Here is a tiny trained network, its code and every weight. The questions are about switching its units off for an input and a target symbol, where a switched-off unit gives its printed mean instead of its output.

import numpy as np


def w(rows, s, z=0):
    codes = np.array(rows[::2]) - 128.0
    scale = np.full(codes.shape[1], s)
    scale[-1] = z or s
    return codes * scale


def f(y):
    return y / 2 * (1 + np.tanh(0.7978845608 * (y + 0.044715 * y**3)))


def softmax(a):
    e = np.exp(a - a.max(-1, keepdims=True))
    return e / e.sum(-1, keepdims=True)


def log_softmax(a):
    a = a - a.max(-1, keepdims=True)
    return a - np.log(np.exp(a).sum(-1, keepdims=True))


def net(x, mask):
    ids = ['αβδζηθξπστψ'.index(c) for c in x.split()]
    T = len(ids)
    res = E[ids] + P[:T]
    q, k, v = (res @ M[0].T for M in (Q, K, V))
    z = softmax(np.where(np.tri(T) > 0, q @ k.T / 2**0.5, -1e9)) @ v
    res = res + np.where(mask[0], z, O[0][:, -1]) @ O[0][:, :-1]
    y = f(res @ A[0][:, :-1].T + A[0][:, -1])
    res = res + np.where(mask[1:13], y, B[0][:, -1]) @ B[0][:, :-1]
    return log_softmax(res[-1] @ U[:, :-1].T + U[:, -1])


Q, K, V, O, A, B = {}, {}, {}, {}, {}, {}
E = w([
[26,70,154,170,115],'α',
[113,47,171,102,174],'β',
[3,119,176,196,61],'δ',
[124,120,42,73,48],'ζ',
[175,82,186,102,223],'η',
[95,113,155,178,164],'θ',
[140,144,123,184,200],'ξ',
[188,124,118,150,216],'π',
[129,191,125,233,227],'σ',
[179,136,191,237,112],'τ',
[161,170,56,161,251],'ψ',
],0.015)
P = w([
[73,2,152,149,198],'0',
[209,126,190,179,164],'1',
[184,125,191,170,163],'2',
[165,143,179,178,164],'3',
[97,131,199,153,157],'4',
[121,162,165,160,179],'5',
[133,177,120,179,188],'6',
],0.0078)
Q[0] = w([
[135,97,114,78,154],'h0',
[74,13,187,254,233],'h0',
],0.023)
K[0] = w([
[100,135,168,130,156],'h0',
[97,6,82,198,187],'h0',
],0.022)
V[0] = w([
[124,249,101,219,104],'h0',
[192,157,108,74,189],'h0',
],0.02)
O[0] = w([
[20,12,197,65,170,5],'h0',
[188,3,88,231,138,77],'h0',
],0.011)
A[0] = w([
[148,108,246,164,118,189],'n0',
[82,163,51,61,129,29],'n1',
[85,99,84,25,178,31],'n2',
[122,48,31,187,100,129],'n3',
[170,155,153,122,122,13],'n4',
[164,129,41,167,67,41],'n5',
[172,185,130,77,48,2],'n6',
[186,66,57,2,34,115],'n7',
[134,158,199,125,155,117],'n8',
[233,124,155,46,242,45],'n9',
[187,144,228,151,63,73],'n10',
[45,142,86,182,77,197],'n11',
],0.0082,0.0049)
B[0] = w([
[140,129,32,150,175,171],'n0',
[165,47,172,116,122,157],'n1',
[180,145,149,131,97,157],'n2',
[105,172,219,125,46,169],'n3',
[64,102,111,111,163,172],'n4',
[117,84,151,9,155,250],'n5',
[73,75,126,208,89,230],'n6',
[124,37,186,192,110,133],'n7',
[107,136,74,80,138,167],'n8',
[101,107,159,204,140,148],'n9',
[125,105,77,73,153,177],'n10',
[121,153,116,187,174,160],'n11',
],0.014,0.018)
U = w([
[159,112,144,70,146,139],'α',
[138,139,115,164,140,154],'β',
[66,135,65,221,88,39],'δ',
[133,209,98,188,131,198],'ζ',
[45,140,170,125,142,5],'η',
[179,173,178,132,163,234],'θ',
[93,61,155,174,246,146],'ξ',
[138,43,142,224,62,179],'π',
[113,92,21,131,109,16],'σ',
[164,177,114,190,165,218],'τ',
[129,243,145,92,253,99],'ψ',
],0.0055,0.0033)

Each question gives the input, a string of symbols that net reads in full, and the target symbol t.
The units are the heads (2 rows each of Q, K, V and O) and the neurons (one row each of A and B). Each row of codes is followed by its name. A weight is (code - 128) times the scale printed after its matrix; where a second scale follows, it is the last column's (O, A, B and U).
mask holds one flag per unit, heads first, then neurons. A switched-off unit (its flag False) gives its mean, the last column of its rows in O or B, instead of its output. The means were averaged over made-up inputs and are rounded, as every weight is.
A unit's drop is (log p(t) with every unit on - log p(t) with that unit switched off) / (log p(t) with every unit on - log p(t) with every unit switched off).
The circuit of an input: a set's keep is (log p(t) with only the set's units on - log p(t) with every unit switched off) / (log p(t) with every unit on - log p(t) with every unit switched off). Starting from the 12 units with the biggest drops (on a tie, the unit counted first), units are removed one at a time, each time the one whose removal leaves the highest keep (on an exact tie, the one counted first), for as long as the keep stays at least 0.8.
circuit, biggest first: the units of the circuit, biggest drop first
k most important neurons: the k neurons with the biggest drops, biggest first
drop when u is switched off: that unit's drop, to one decimal
input β σ ξ δ δ, target σ: most important neuron : n5
input β β ψ θ, target σ: 3 most important neurons : n6, n5, n10
input α θ σ σ σ, target δ: circuit, biggest first : n6, h0, n5
input η σ δ, target α: circuit, biggest first : n5, h0
input τ η ψ δ ψ δ, target ψ: circuit, biggest first : n6, h0
input δ σ α, target η: circuit, biggest first : h0, n6
input δ σ δ τ τ, target η: circuit, biggest first : h0, n6
input α α τ α δ β δ, target δ: circuit, biggest first : n6, h0
input δ ξ σ σ δ, target η: 4 most important neurons : n6, n1, n0, n8
input η τ α α τ β, target α: 2 most important neurons : n5, n3
input β δ ζ σ τ ξ, target σ: 2 most important neurons : n6, n5
input ψ ψ θ σ α σ, target π: circuit, biggest first : h0, n3
input σ δ δ δ δ σ α, target ξ: 2 most important neurons : n3, n6
input σ σ δ δ δ δ π, target ξ: circuit, biggest first : h0
input η σ η δ β β α, target α: 3 most important neurons : n5, n3, n10
input σ ψ α θ τ ζ η, target ξ: 2 most important neurons : n9, n3
input θ σ σ δ β σ σ, target ζ: 2 most important neurons : n5, n10
input π β θ, target θ: 2 most important neurons : n6, n3
input ψ τ ψ η τ, target π: 2 most important neurons : n3, n8
input β δ σ σ, target σ: most important neuron : n6
input η σ η, target α: drop when h0 is switched off : 2.8
input σ β δ σ σ ξ, target ξ: drop when h0 is switched off : 2.6
input α σ σ ξ, target δ: drop when n5 is switched off : 0.4
